Below are the code and all the weights of a small trained network. Each question names an input and a class and asks about switching units off, where a switched-off unit gives its printed mean instead of its output.

import numpy as np


def w(rows, s, z=0):
    codes = np.array(rows[::2]) - 128.0
    scale = np.full(codes.shape[1], s)
    scale[-1] = z or s
    return codes * scale


def norm(h):
    return h / np.sqrt((h * h).mean(-1, keepdims=True) + 1e-5)


def f(y):
    return y / 2 * (1 + np.tanh(0.7978845608 * (y + 0.044715 * y**3)))


def log_softmax(a):
    a = a - a.max(-1, keepdims=True)
    return a - np.log(np.exp(a).sum(-1, keepdims=True))


def net(x, mask):
    res = np.array(x, float).reshape(1, 8) / 4 @ E
    u = 0
    for l in range(3):
        y = f(norm(res) @ A[l][:, :-1].T + A[l][:, -1])
        res = res + np.where(mask[u : u + 11], y, B[l][:, -1]) @ B[l][:, :-1]
        u += 11
    return log_softmax(norm(res)[-1] @ U[:, :-1].T + U[:, -1])


A, B = {}, {}
E = w([
[15,8,109,123,204,242],'x0',
[165,145,117,91,110,214],'x1',
[103,140,251,166,39,201],'x2',
[151,47,109,9,29,120],'x3',
[233,51,68,175,108,141],'x4',
[90,65,254,90,190,66],'x5',
[212,86,222,191,224,179],'x6',
[148,46,83,155,105,144],'x7',
],0.0058)
A[0] = w([
[112,175,110,88,107,113,65],'0.n0',
[140,76,141,102,201,35,76],'0.n1',
[135,190,214,201,130,134,76],'0.n2',
[57,225,86,60,43,43,21],'0.n3',
[186,156,115,72,124,141,105],'0.n4',
[253,158,13,112,212,155,1],'0.n5',
[74,229,75,57,84,64,30],'0.n6',
[104,238,149,178,131,95,73],'0.n7',
[187,157,121,194,53,105,90],'0.n8',
[119,157,171,105,183,81,105],'0.n9',
[139,132,149,185,249,128,60],'0.n10',
],0.0072,0.0074)
B[0] = w([
[133,146,173,108,150,106,106],'0.n0',
[80,60,147,183,122,83,167],'0.n1',
[179,164,165,210,170,136,196],'0.n2',
[42,217,124,62,73,66,251],'0.n3',
[200,103,123,137,103,107,140],'0.n4',
[228,152,2,170,216,141,183],'0.n5',
[127,183,113,57,131,83,215],'0.n6',
[86,224,109,183,201,104,192],'0.n7',
[41,107,99,109,161,162,199],'0.n8',
[140,52,76,195,86,148,162],'0.n9',
[92,154,103,85,38,108,186],'0.n10',
],0.0068,0.0022)
A[1] = w([
[145,147,227,162,139,157,39],'1.n0',
[115,158,189,110,191,164,152],'1.n1',
[167,179,115,86,19,56,142],'1.n2',
[153,147,210,141,110,166,66],'1.n3',
[178,110,30,166,2,132,109],'1.n4',
[74,95,81,64,173,228,87],'1.n5',
[125,138,64,144,165,138,34],'1.n6',
[128,214,94,172,118,54,127],'1.n7',
[197,198,68,190,197,123,63],'1.n8',
[119,69,125,207,141,168,147],'1.n9',
[130,59,169,122,163,25,2],'1.n10',
],0.0092,0.0048)
B[1] = w([
[179,137,208,146,47,99,165],'1.n0',
[77,87,143,199,57,123,179],'1.n1',
[150,138,143,2,155,124,254],'1.n2',
[185,113,170,120,65,66,154],'1.n3',
[195,126,59,121,36,161,224],'1.n4',
[6,137,128,206,141,199,191],'1.n5',
[180,145,117,103,122,179,134],'1.n6',
[111,191,131,140,183,98,238],'1.n7',
[191,149,110,161,209,131,217],'1.n8',
[92,173,109,99,66,95,202],'1.n9',
[140,27,90,126,129,62,153],'1.n10',
],0.0076,0.0049)
A[2] = w([
[115,179,144,195,204,159,35],'2.n0',
[156,165,162,73,174,52,22],'2.n1',
[192,145,114,144,206,124,24],'2.n2',
[123,102,124,95,92,151,4],'2.n3',
[165,140,119,173,62,205,41],'2.n4',
[95,248,128,110,119,61,95],'2.n5',
[107,52,129,127,159,12,10],'2.n6',
[40,99,134,103,76,109,71],'2.n7',
[234,138,104,69,121,59,128],'2.n8',
[177,150,255,126,133,167,6],'2.n9',
[139,83,79,185,180,34,135],'2.n10',
],0.01,0.0033)
B[2] = w([
[160,166,178,194,129,119,182],'2.n0',
[51,123,38,113,87,189,176],'2.n1',
[155,110,93,167,119,174,164],'2.n2',
[147,137,134,147,111,147,127],'2.n3',
[113,107,78,118,120,46,172],'2.n4',
[98,202,139,86,131,84,253],'2.n5',
[135,106,105,90,178,59,176],'2.n6',
[137,173,134,144,179,158,191],'2.n7',
[112,122,197,117,166,218,238],'2.n8',
[136,48,135,161,49,8,173],'2.n9',
[148,98,146,99,185,120,206],'2.n10',
],0.011,0.0052)
U = w([
[235,137,68,166,201,185,164],'0',
[116,40,147,92,226,45,142],'1',
[7,105,157,181,148,217,146],'2',
[72,219,119,29,133,91,205],'3',
[141,226,190,214,179,62,64],'4',
[212,99,168,39,68,184,2],'5',
[139,79,232,175,37,48,194],'6',
[126,103,37,137,31,180,77],'7',
],0.019,0.0043)

Each question gives the input, the list of numbers given to net, and the class t.
The units are the neurons (one row each of A and B). Each row of codes is followed by its name. A weight is (code - 128) times the scale printed after its matrix; where a second scale follows, it is the last column's (A, B and U).
mask holds one flag per neuron, layer by layer. A switched-off neuron (its flag False) gives its mean, the last column of its row in B, instead of its output. The means were averaged over made-up inputs and are rounded, as every weight is.
A unit's drop is (log p(t) with every unit on - log p(t) with that unit switched off) / (log p(t) with every unit on - log p(t) with every unit switched off).
The circuit of an input: a set's keep is (log p(t) with only the set's units on - log p(t) with every unit switched off) / (log p(t) with every unit on - log p(t) with every unit switched off). Starting from the 12 units with the biggest drops (on a tie, the unit counted first), units are removed one at a time, each time the one whose removal leaves the highest keep (on an exact tie, the one counted first), for as long as the keep stays at least 0.8.
units of the circuit, in order: the units of the circuit, biggest drop first
k most important neurons: the k neurons with the biggest drops, biggest first
top k neurons in layer l: the k neurons of layer l with the biggest drops, biggest first
drop of u: that unit's drop, to one decimal
input [-6,-6,-8,-8,-5,8,8,-2], class 1: units of the circuit, in order => 1.n10, 2.n10
input [-6,8,-2,7,-1,-7,1,3], class 5: units of the circuit, in order => 2.n8
input [-7,-7,0,-6,1,8,7,4], class 1: units of the circuit, in order => 1.n10, 2.n10
input [8,2,-8,-8,-3,8,2,-2], class 2: units of the circuit, in order => 1.n5, 1.n1
input [3,3,6,5,7,5,-8,-8], class 5: units of the circuit, in order => 2.n5, 1.n9
input [-1,7,-6,8,-5,2,3,-4], class 5: 2 most important neurons => 0.n4, 1.n7
input [7,-1,3,-7,-2,-5,5,-6], class 4: top 2 neurons in layer 0 => 0.n2, 0.n8
input [-6,-5,6,1,-2,2,1,-7], class 6: 3 most important neurons => 2.n9, 0.n2, 1.n0
input [-3,-7,2,-1,-3,5,5,7], class 1: 4 most important neurons => 1.n10, 2.n6, 0.n1, 2.n10
input [4,8,2,-1,0,-7,5,2], class 7: units of the circuit, in order => 2.n4, 1.n9
input [-8,-5,2,7,-6,7,7,5], class 1: units of the circuit, in order => 1.n10, 2.n6
input [5,-4,0,-7,5,-5,-7,-5], class 4: top 2 neurons in layer 2 => 2.n0, 2.n1
input [-1,3,1,7,-3,-3,-2,3], class 5: top 3 neurons in layer 1 => 1.n4, 1.n7, 1.n9
input [3,8,-1,4,7,6,1,-4], class 2: units of the circuit, in order => 1.n5
input [8,8,0,-6,5,-7,-2,5], class 7: top 2 neurons in layer 2 => 2.n4, 2.n8
input [4,-2,4,8,-1,-4,1,-1], class 7: 3 most important neurons => 1.n4, 0.n8, 2.n8
input [2,-2,1,-8,-1,-6,-6,-4], class 4: 2 most important neurons => 2.n0, 0.n7
input [-5,3,5,1,4,-2,-5,8], class 5: top 3 neurons in layer 1 => 1.n2, 1.n5, 1.n1
input [7,4,-7,0,-2,-4,5,8], class 2: drop of 0.n5 => -0.4
input [3,8,-7,4,-4,3,5,3], class 2: drop of 1.n5 => 0.7
input [-4,8,-4,4,8,6,-6,3], class 5: drop of 2.n9 => 0.0
input [1,-7,-8,1,5,-3,3,-7], class 0: units of the circuit, in order => 0.n5
input [-2,-5,-7,-5,4,-1,6,-5], class 0: drop of 0.n5 => 0.1
